Here is a tiny trained network, its code and every weight. The questions are about switching its units off for an input and a target symbol, where a switched-off unit gives its printed mean instead of its output.

import numpy as np


def w(rows, s, z=0):
    codes = np.array(rows[::2]) - 128.0
    scale = np.full(codes.shape[1], s)
    scale[-1] = z or s
    return codes * scale


def norm(h):
    return h / np.sqrt((h * h).mean(-1, keepdims=True) + 1e-5)


def f(y):
    return np.maximum(y, 0)


def softmax(a):
    e = np.exp(a - a.max(-1, keepdims=True))
    return e / e.sum(-1, keepdims=True)


def log_softmax(a):
    a = a - a.max(-1, keepdims=True)
    return a - np.log(np.exp(a).sum(-1, keepdims=True))


def net(x, mask):
    ids = ['ΛΨζμσφω'.index(c) for c in x.split()]
    T = len(ids)
    res = E[ids] + P[:T]
    u = 0
    for l in range(2):
        r = norm(res)
        for j in range(2):
            rows = slice(2 * j, 2 * j + 2)
            q, k, v = (r @ M[l][rows].T for M in (Q, K, V))
            z = softmax(np.where(np.tri(T) > 0, q @ k.T / 2**0.5, -1e9)) @ v
            o = O[l][rows]
            res = res + np.where(mask[u + j], z, o[:, -1]) @ o[:, :-1]
        u += 2
        y = f(norm(res) @ A[l][:, :-1].T + A[l][:, -1])
        res = res + np.where(mask[u : u + 12], y, B[l][:, -1]) @ B[l][:, :-1]
        u += 12
    return log_softmax(norm(res)[-1] @ U[:, :-1].T + U[:, -1])


Q, K, V, O, A, B = {}, {}, {}, {}, {}, {}
E = w([
[177,202,86,75,66,53,50],'Λ',
[137,228,128,98,192,107,154],'Ψ',
[245,108,151,208,141,114,101],'ζ',
[156,116,103,36,193,124,82],'μ',
[68,101,141,181,146,84,34],'σ',
[87,128,95,160,147,193,173],'φ',
[105,189,108,194,21,116,73],'ω',
],0.011)
P = w([
[137,107,235,37,97,255,82],'0',
[159,161,133,83,178,212,53],'1',
[158,162,105,105,185,181,75],'2',
[155,153,87,116,187,155,91],'3',
[151,148,77,128,187,131,101],'4',
[146,144,67,137,182,114,109],'5',
[142,142,65,148,182,100,116],'6',
[143,139,64,149,177,84,126],'7',
[141,137,57,164,177,72,129],'8',
[136,136,60,176,174,62,131],'9',
[140,133,63,188,175,50,136],'10',
],0.0053)
Q[0] = w([
[141,105,127,160,115,154,53],'0.h1',
[98,109,146,137,123,142,181],'0.h1',
[89,3,146,107,88,168,86],'0.h2',
[137,147,93,92,174,147,137],'0.h2',
],0.011)
K[0] = w([
[161,26,95,189,57,93,65],'0.h1',
[78,115,93,177,123,175,195],'0.h1',
[2,91,74,52,133,85,86],'0.h2',
[212,135,83,48,145,146,205],'0.h2',
],0.0057)
V[0] = w([
[96,67,90,102,48,51,20],'0.h1',
[210,202,214,98,151,7,137],'0.h1',
[177,1,193,211,153,61,90],'0.h2',
[69,35,101,24,197,110,83],'0.h2',
],0.0076)
O[0] = w([
[143,33,105,4,109,210,160,180],'0.h1',
[102,119,229,128,226,30,151,112],'0.h1',
[164,129,24,189,169,54,78,2],'0.h2',
[151,135,194,21,64,82,53,24],'0.h2',
],0.0042,0.0038)
A[0] = w([
[94,117,76,165,47,197,140,2],'0.n1',
[190,206,92,124,89,120,109,112],'0.n2',
[135,78,108,155,147,205,158,14],'0.n3',
[86,131,131,131,214,177,98,219],'0.n4',
[182,43,235,193,80,235,41,112],'0.n5',
[147,25,69,59,144,84,83,75],'0.n6',
[236,88,203,170,126,166,121,110],'0.n7',
[124,125,135,235,67,172,193,63],'0.n8',
[108,133,232,209,46,118,26,143],'0.n9',
[141,137,198,53,139,74,194,87],'0.n10',
[47,65,254,142,42,169,86,46],'0.n11',
[60,79,141,104,251,218,165,132],'0.n12',
],0.0081,0.0015)
B[0] = w([
[66,211,193,146,192,108,89,255],'0.n1',
[153,95,148,57,72,150,152,186],'0.n2',
[142,147,163,97,78,98,148,172],'0.n3',
[102,183,109,112,96,157,167,189],'0.n4',
[87,230,254,93,118,190,213,190],'0.n5',
[75,220,164,217,141,86,79,184],'0.n6',
[68,29,110,124,112,207,85,147],'0.n7',
[87,138,129,155,187,63,3,239],'0.n8',
[113,147,78,59,115,206,220,186],'0.n9',
[56,130,44,152,180,137,28,167],'0.n10',
[245,231,59,25,114,128,153,168],'0.n11',
[173,118,69,49,28,160,154,181],'0.n12',
],0.0099,0.0076)
Q[1] = w([
[79,160,122,133,110,144,113],'1.h1',
[169,137,157,79,128,145,125],'1.h1',
[108,102,184,129,88,108,197],'1.h2',
[91,218,7,158,198,7,141],'1.h2',
],0.018)
K[1] = w([
[149,92,114,145,113,64,178],'1.h1',
[121,203,146,114,140,148,120],'1.h1',
[95,156,135,218,90,82,151],'1.h2',
[215,30,47,243,162,252,105],'1.h2',
],0.016)
V[1] = w([
[6,135,209,110,29,156,106],'1.h1',
[120,179,170,196,198,246,192],'1.h1',
[84,72,167,150,115,227,138],'1.h2',
[217,141,104,184,219,85,95],'1.h2',
],0.011)
O[1] = w([
[41,148,162,57,52,176,35,254],'1.h1',
[91,84,3,83,165,85,62,251],'1.h1',
[179,91,193,184,126,201,181,182],'1.h2',
[63,89,111,128,16,124,118,30],'1.h2',
],0.007,0.0093)
A[1] = w([
[184,122,176,121,107,133,124,33],'1.n1',
[123,159,148,95,140,39,154,109],'1.n2',
[91,142,150,118,136,188,114,103],'1.n3',
[105,169,175,139,105,134,136,231],'1.n4',
[74,149,154,67,147,105,155,109],'1.n5',
[149,132,57,44,100,128,178,191],'1.n6',
[158,132,177,130,122,124,130,84],'1.n7',
[140,116,113,99,191,119,153,6],'1.n8',
[111,132,150,129,96,164,87,110],'1.n9',
[160,150,166,134,166,113,151,27],'1.n10',
[163,116,105,4,59,118,176,127],'1.n11',
[141,118,155,117,177,131,101,133],'1.n12',
],0.019,0.0019)
B[1] = w([
[122,105,165,120,107,125,57,134],'1.n1',
[88,96,91,170,181,165,66,159],'1.n2',
[156,50,134,170,131,198,136,246],'1.n3',
[124,118,81,82,93,74,89,202],'1.n4',
[123,127,105,164,124,27,112,234],'1.n5',
[166,157,175,73,52,150,170,168],'1.n6',
[107,120,119,125,88,121,69,134],'1.n7',
[85,167,153,128,147,81,110,143],'1.n8',
[136,153,143,142,177,134,199,213],'1.n9',
[187,137,172,93,153,130,146,145],'1.n10',
[153,164,111,94,16,174,252,163],'1.n11',
[106,137,92,140,72,114,152,169],'1.n12',
],0.022,0.014)
U = w([
[127,173,100,48,7,147,231,159],'Λ',
[20,118,75,157,137,52,57,173],'Ψ',
[80,86,190,68,140,139,149,4],'ζ',
[111,19,121,193,140,255,175,178],'μ',
[87,85,178,68,143,140,144,5],'σ',
[194,74,244,103,59,134,18,144],'φ',
[186,201,201,138,234,89,209,125],'ω',
],0.0072,0.0035)

Each question gives the input, a string of symbols that net reads in full, and the target symbol t.
The units are the heads (2 rows each of Q, K, V and O) and the neurons (one row each of A and B). Each row of codes is followed by its name. A weight is (code - 128) times the scale printed after its matrix; where a second scale follows, it is the last column's (O, A, B and U).
mask holds one flag per unit, layer by layer, with each layer's heads first. A switched-off unit (its flag False) gives its mean, the last column of its rows in O or B, instead of its output. The means were averaged over made-up inputs and are rounded, as every weight is.
A unit's drop is (log p(t) with every unit on - log p(t) with that unit switched off) / (log p(t) with every unit on - log p(t) with every unit switched off).
The circuit of an input: a set's keep is (log p(t) with only the set's units on - log p(t) with every unit switched off) / (log p(t) with every unit on - log p(t) with every unit switched off). Starting from the 12 units with the biggest drops (on a tie, the unit counted first), units are removed one at a time, each time the one whose removal leaves the highest keep (on an exact tie, the one counted first), for as long as the keep stays at least 0.8.
circuit, biggest first: the units of the circuit, biggest drop first
unit that matters most: the unit with the biggest drop
top k neurons: the k neurons with the biggest drops, biggest first
top k neurons in layer l: the k neurons of layer l with the biggest drops, biggest first
heads that matter: for each layer, one digit per head in row order, 1 if its drop is at least 0.15 and else 0, layers parted by /
input μ φ Ψ φ μ μ, target Ψ: circuit, biggest first => 0.n6
input ζ Λ φ φ ω φ Ψ, target ω: heads that matter => 10 / 01
input σ φ σ μ ζ Ψ Λ μ, target ω: heads that matter => 11 / 10
input μ μ φ ω Λ ζ Ψ ω ω ω, target ω: circuit, biggest first => 1.h1, 0.h2, 0.n1, 1.n10
input ζ μ φ φ σ, target μ: circuit, biggest first => 1.h2, 0.n7
input ω ω ω ω σ Λ φ μ ζ, target μ: top 2 neurons in layer 0 => 0.n7, 0.n5
input ω σ ω μ ζ ω Ψ ω ω ω φ, target ω: top 3 neurons in layer 0 => 0.n7, 0.n1, 0.n5
input ω ω ω φ σ Λ ζ σ ζ, target Ψ: top 4 neurons => 0.n1, 0.n7, 0.n8, 1.n3
input φ ω φ Ψ ζ μ ω φ φ φ σ, target μ: heads that matter => 01 / 01
input φ φ Λ σ φ φ ω Λ, target Ψ: top 4 neurons in layer 0 => 0.n6, 0.n12, 0.n10, 0.n11
input Ψ ω Ψ ζ ω Ψ ζ σ Λ ζ, target μ: heads that matter => 10 / 01
input μ ω ω φ σ Ψ μ σ Ψ, target Ψ: heads that matter => 11 / 00
input ζ Ψ φ, target ω: heads that matter => 11 / 11
input φ σ ζ Λ ζ Λ Λ, target Ψ: heads that matter => 11 / 11
input σ ω ω Ψ ζ Λ ω ω σ, target φ: heads that matter => 01 / 10
input Ψ σ ω ζ ω φ ω σ ω μ, target μ: top 2 neurons => 0.n7, 0.n6
input ω Ψ μ φ Ψ, target Ψ: heads that matter => 10 / 00
input μ ζ ω ω ζ μ μ, target Ψ: circuit, biggest first => 0.n6
input Ψ ω σ ω, target Ψ: heads that matter => 01 / 00
input ζ φ μ φ, target μ: unit that matters most => 0.h1
input φ Ψ φ φ ζ φ Λ μ μ Λ ω, target φ: heads that matter => 00 / 10
